Each object has 3 places.
Place 1 runs from 0 to 4 cyclically.
Place 2 runs from 0 to 3 cyclically.
Place 3 runs from 6 to 14 in a loop.
Steps: a is +2 on place 1, -1 on place 2, -1 on place 3; d is -1 on place 2; f is +1 on place 2; n is +1 on place 3; w is -1 on place 1, -3 on place 3; o is +1 on place 1.

The rows of 48 objects, shuffled:
Each row is one object's numbers.
v1: [4.26, 10.17, -0.67, 1.54, -1.57, 2.09, -5.24, -0.81, -2.11, 6.94, 1.47, 0.43, 2.57, 0.43, 4.11, 4.99, -0.96]
v2: [-7.44, 6.8, 0.42, 1.42, -0.4, 0.35, -3.52, -1.47, -0.17, -3.68, 2.86, 0.82, -5.5, -1.76, -5.01, 5.36, -0.23]
v3: [-4.96, 6.99, -1.16, -3.11, 0.01, -5.23, -4.02, 4.27, -0.64, -5.6, -3.22, -2.08, -1.59, 1.44, -5.92, 4.03, 0.89]
v4: [-1.42, 2.98, 5.77, -1.72, -2.38, -3.46, -9.07, 7.87, -1.23, 3.03, 3.9, -0.97, -2.15, -2.33, 0.06, 1.08, -0.02]
v5: [-4.83, 8.45, -2.0, 0.61, -0.2, -4.65, -2.78, 0.81, -1.71, -6.77, -3.0, -0.27, -3.68, 1.11, -4.36, 8.37, -0.74]
v6: [-4.8, -0.16, -0.42, 2.48, -0.34, -6.64, -2.8, -8.23, -2.26, -5.68, -1.84, 1.72, -3.26, 0.71, -3.44, 0.12, 2.55]
v7: [-0.21, 7.0, 6.07, 2.2, -1.27, -3.68, -4.42, -5.71, -0.1, 0.42, 4.8, -1.28, -1.73, -4.57, -1.23, 5.32, 2.07]
v8: [2.98, 7.25, -0.56, 1.47, -0.88, 6.54, -0.21, -1.68, -1.02, 4.43, 3.6, 0.93, 4.28, 0.83, 4.11, 6.17, -2.09]
v9: [-1.48, 6.11, 2.79, 1.47, -1.88, 0.52, 1.06, -6.65, 2.56, -1.46, 6.14, -3.46, 1.76, -5.49, 0.05, 4.44, -1.17]
v10: [2.03, 0.62, 3.0, 2.4, 0.06, -12.15, -2.5, -6.67, -1.29, -0.04, -1.37, 2.09, 1.32, -2.42, 0.64, -0.06, 0.76]
v11: [-2.13, -0.31, 1.14, 1.64, -0.1, -5.14, 4.32, -6.52, -1.23, -4.13, -5.27, 0.93, -6.43, -0.39, -3.45, 0.44, -1.93]
v12: [1.11, 6.98, 5.51, 0.81, -0.15, -9.58, 2.86, -0.43, 0.45, 1.21, -3.79, 0.93, -1.39, -2.04, 1.23, 4.56, -0.23]
v13: [-5.9, -3.83, 1.41, 1.27, -1.89, 1.93, -4.74, -5.98, 0.98, -2.96, 4.23, -3.07, -6.73, 0.67, -4.23, -4.39, -0.11]
v14: [3.97, 5.88, 1.07, 1.65, -1.05, 3.0, -4.67, -5.01, 1.27, 5.61, 2.88, -0.3, 3.23, 0.35, 4.48, 3.27, 1.14]
v15: [2.86, 4.48, 0.7, 0.51, -1.45, 5.79, 1.54, -5.29, 0.12, 4.9, 4.26, -0.97, 5.42, -1.21, 3.59, 5.02, -2.09]
v16: [-1.42, 7.62, -1.65, 1.46, -3.03, 6.89, -4.28, -1.26, 0.43, 1.4, 2.41, -1.12, -2.04, 3.46, 0.53, 7.37, -1.01]
v17: [7.57, -4.28, -0.66, -0.09, -0.17, -3.81, -1.65, -6.37, 2.01, 2.5, -2.69, -2.14, 4.59, -0.25, 3.33, -3.38, 0.6]
v18: [-8.08, 5.98, -0.23, -1.37, -0.71, 6.09, 0.17, 3.28, 0.63, -5.57, 4.53, -1.67, -1.22, -0.13, -3.33, 5.95, -2.83]
v19: [-1.1, -9.32, 6.38, 0.72, -2.62, -3.29, -6.7, -2.36, -0.83, -0.37, 3.72, 2.18, -0.53, -3.41, 0.24, -4.79, 0.13]
v20: [3.33, -8.5, -0.09, 0.61, 0.12, 6.32, 0.26, -2.05, -0.34, 3.52, 4.84, 1.36, 4.19, -0.75, 3.88, -7.09, -1.41]
v21: [-1.69, -7.99, 4.39, -1.04, 3.61, -4.32, 6.63, 3.27, 1.89, 1.16, 0.46, -1.03, -0.62, -2.92, -0.36, -5.04, 2.33]
v22: [2.0, -2.83, 4.84, -3.45, -0.49, -11.3, 2.11, 6.43, -1.5, 0.42, -3.21, 0.14, -0.57, -3.18, -0.6, -1.5, -1.12]
v23: [-2.32, 7.88, -3.45, 0.31, -0.24, 10.97, 0.49, -0.24, 0.76, -0.76, 4.73, -0.28, 2.22, 3.42, -0.02, 5.16, -1.91]
v24: [-2.37, -9.28, 6.13, 0.45, -1.14, 0.76, -0.2, -3.22, -0.27, 0.27, 5.29, 2.99, 2.25, -3.88, 0.96, -6.83, -1.81]
v25: [-7.71, -6.86, -0.83, 1.06, -0.81, 4.79, 0.63, -1.04, -0.33, -4.24, 4.09, -0.31, -2.57, 2.54, -4.32, -5.92, 0.45]
v26: [-3.23, -3.03, 0.79, -2.46, -1.86, -5.5, 2.42, 6.37, -1.15, -6.0, -4.93, 1.4, -4.2, 0.82, -4.8, -2.3, -1.74]
v27: [-3.23, 5.53, -0.79, -2.25, 0.6, -4.69, 3.07, 3.26, 0.55, -4.18, -3.42, -0.6, -6.58, 0.83, -3.66, 6.64, -0.71]
v28: [7.24, 0.86, 1.66, 2.6, -0.49, -2.92, 5.27, -5.19, -1.45, 6.18, -4.71, 2.18, 2.12, -0.5, 3.28, 1.18, -2.07]
v29: [-7.11, -4.48, 0.28, 1.25, -0.69, 5.57, 1.33, -4.76, 1.91, -7.02, 3.84, -1.18, -1.65, 0.79, -3.8, -4.14, -1.32]
v30: [0.49, 7.14, 2.09, 0.86, -0.23, -10.47, -3.54, 0.35, -0.32, -2.52, -2.04, 0.68, 0.11, -3.22, -0.36, 6.57, 0.8]
v31: [-6.21, -1.03, 1.74, 1.61, -2.35, 1.7, -3.86, -6.41, -1.1, -3.2, 3.06, 2.31, -5.32, 0.18, -4.03, 0.04, 1.48]
v32: [-3.7, 7.69, -0.07, -0.35, -1.88, -3.96, 3.47, -1.0, -1.39, -4.14, -4.34, 1.37, -4.79, 0.76, -4.96, 4.65, -1.63]
v33: [-8.36, -7.65, 0.92, 0.56, -0.92, 2.71, -5.11, -0.33, 0.12, -3.5, 3.13, 1.89, -6.05, -0.12, -4.15, -5.54, -0.7]
v34: [1.88, -1.75, 5.86, 1.16, 0.18, -9.55, 4.39, -5.38, -1.47, 0.27, -6.17, 1.14, -1.33, -1.97, 1.59, 0.35, -0.86]
v35: [8.53, -2.96, 0.64, -2.61, 0.44, -4.88, 1.61, 5.73, -0.53, 5.35, -4.48, 0.25, 3.18, 0.72, 4.78, -2.26, -1.47]
v36: [-1.23, 5.54, 3.71, 0.42, 3.88, -4.91, 7.42, -6.11, 0.02, 0.54, -0.14, -1.55, -0.54, -3.16, 0.34, 4.49, 2.94]
v37: [7.83, -6.16, 1.13, -0.23, -1.03, -5.69, 3.72, 2.09, 0.51, 4.67, -5.21, -1.12, 2.8, -0.9, 3.56, -4.47, -1.33]
v38: [-0.22, 1.41, -3.02, 1.9, 3.82, 7.62, 7.72, -8.97, -0.64, 0.38, -1.38, 1.08, 0.2, 4.35, -0.03, -0.37, 4.05]
v39: [0.44, -6.91, 2.71, 0.3, -2.96, -9.93, 1.84, 3.67, 0.02, 1.1, -4.47, -0.64, -0.32, -3.7, 1.32, -4.84, -1.84]
v40: [-4.83, -5.13, 5.07, 3.15, 0.32, 2.26, 2.1, -8.42, 0.28, -1.64, 5.97, -1.84, 2.59, -5.39, 0.52, -4.24, -1.26]
v41: [-6.98, 7.18, -1.77, 2.07, -1.19, 5.27, 0.64, -0.14, -1.51, -5.82, 3.97, 1.15, -2.14, -1.31, -3.24, 6.93, 0.26]
v42: [7.93, -7.04, -0.91, 1.19, -0.45, -2.84, -1.88, -1.85, 0.85, 3.69, -2.79, 0.89, 4.91, 0.1, 3.42, -5.7, -0.57]
v43: [-0.5, 8.46, 4.97, 2.05, -1.98, -3.28, -6.23, -0.62, -0.08, 1.2, 4.97, 1.15, -2.68, -3.35, 0.01, 7.82, 2.2]
v44: [-4.11, -4.81, -1.69, 0.05, -0.18, -4.77, -5.13, 2.58, 0.79, -5.95, -3.5, -1.72, -1.04, -0.14, -2.78, -5.95, 0.36]
v45: [-0.86, -6.21, 5.58, 1.0, -1.25, -3.96, -6.95, -5.88, 0.59, 2.01, 4.99, -1.8, -2.14, -2.31, -0.59, -3.15, 1.06]
v46: [-2.85, -7.22, 0.21, -1.16, -1.59, -5.11, 2.19, 4.05, 0.37, -4.56, -5.98, 0.69, -2.88, -0.6, -4.18, -7.07, -1.04]
v47: [1.7, -4.98, 2.0, -0.18, -1.07, -10.84, -2.95, -4.13, 0.63, -1.57, -1.36, -1.99, 1.62, -3.45, 0.07, -3.81, 1.04]
v48: [-2.74, 9.74, 5.07, -0.71, -0.57, 1.79, 0.32, -1.61, -0.01, -0.62, 4.1, 0.85, 1.53, -4.9, 0.17, 6.7, -2.95]

Row, symbol, then the row it reaches:
v6 a v40
v24 w v4
v6 o v31
v47 w v22
v33 n v13
v37 f v39
v48 w v45
v19 f v33
v26 a v4
v10 w v39
v13 d v45
v27 a v43
v22 d v35
v45 f v13
v25 d v24
v2 d v43
v35 n v37
v21 o v39
v5 n v3
v13 o v29
v9 o v36
v36 w v24
v43 d v1
v33 d v19
v25 n v29
v34 d v28
v3 a v48
v20 f v24
v14 o v15
v9 d v15
v41 n v18
v16 d v2
v30 o v43
v1 f v43
v11 a v45
v48 f v41
v32 o v5
v33 o v25
v24 n v40
v34 w v21
v47 d v17
v16 f v1
v46 d v39
v1 o v8
v1 w v17
v14 a v38
v27 o v3
v46 o v44
v35 f v22
v24 d v20
v18 w v31
v18 a v12
v13 n v31
v3 w v11
v45 o v40
v26 d v22
v22 n v39
v7 n v43
v7 d v14
v17 w v35
v24 a v37
v33 a v21
v6 d v10
v7 o v9
v12 f v32
v31 w v44
v2 f v16
v9 w v19
v5 d v30
v47 a v20
v5 o v2
v40 f v29
v34 o v10
v28 f v34
v24 f v25
v15 n v8
v43 w v47
v43 o v48
v6 w v46
v9 a v28
v14 f v7
v23 d v41
v39 d v37
v29 d v40
v8 d v23
v16 o v23
v12 a v14
v39 f v46
v1 d v16
v26 n v46
v41 d v48
v19 n v45
v2 o v41
v9 n v48
v14 w v42
v43 f v2
v41 w v13
v23 f v8
v42 n v17
v34 f v11
v44 w v27
v25 a v39
v14 n v1
v41 f v23
v32 n v27
v19 o v24
v47 o v45
v10 f v6
v32 d v12
v15 f v9
v11 o v6
v5 a v9
v12 o v30
v47 n v10
v22 f v26
v30 f v5
v48 d v8
v30 a v15
v11 d v34
v17 f v47
v8 f v48
v32 a v7
v2 a v36
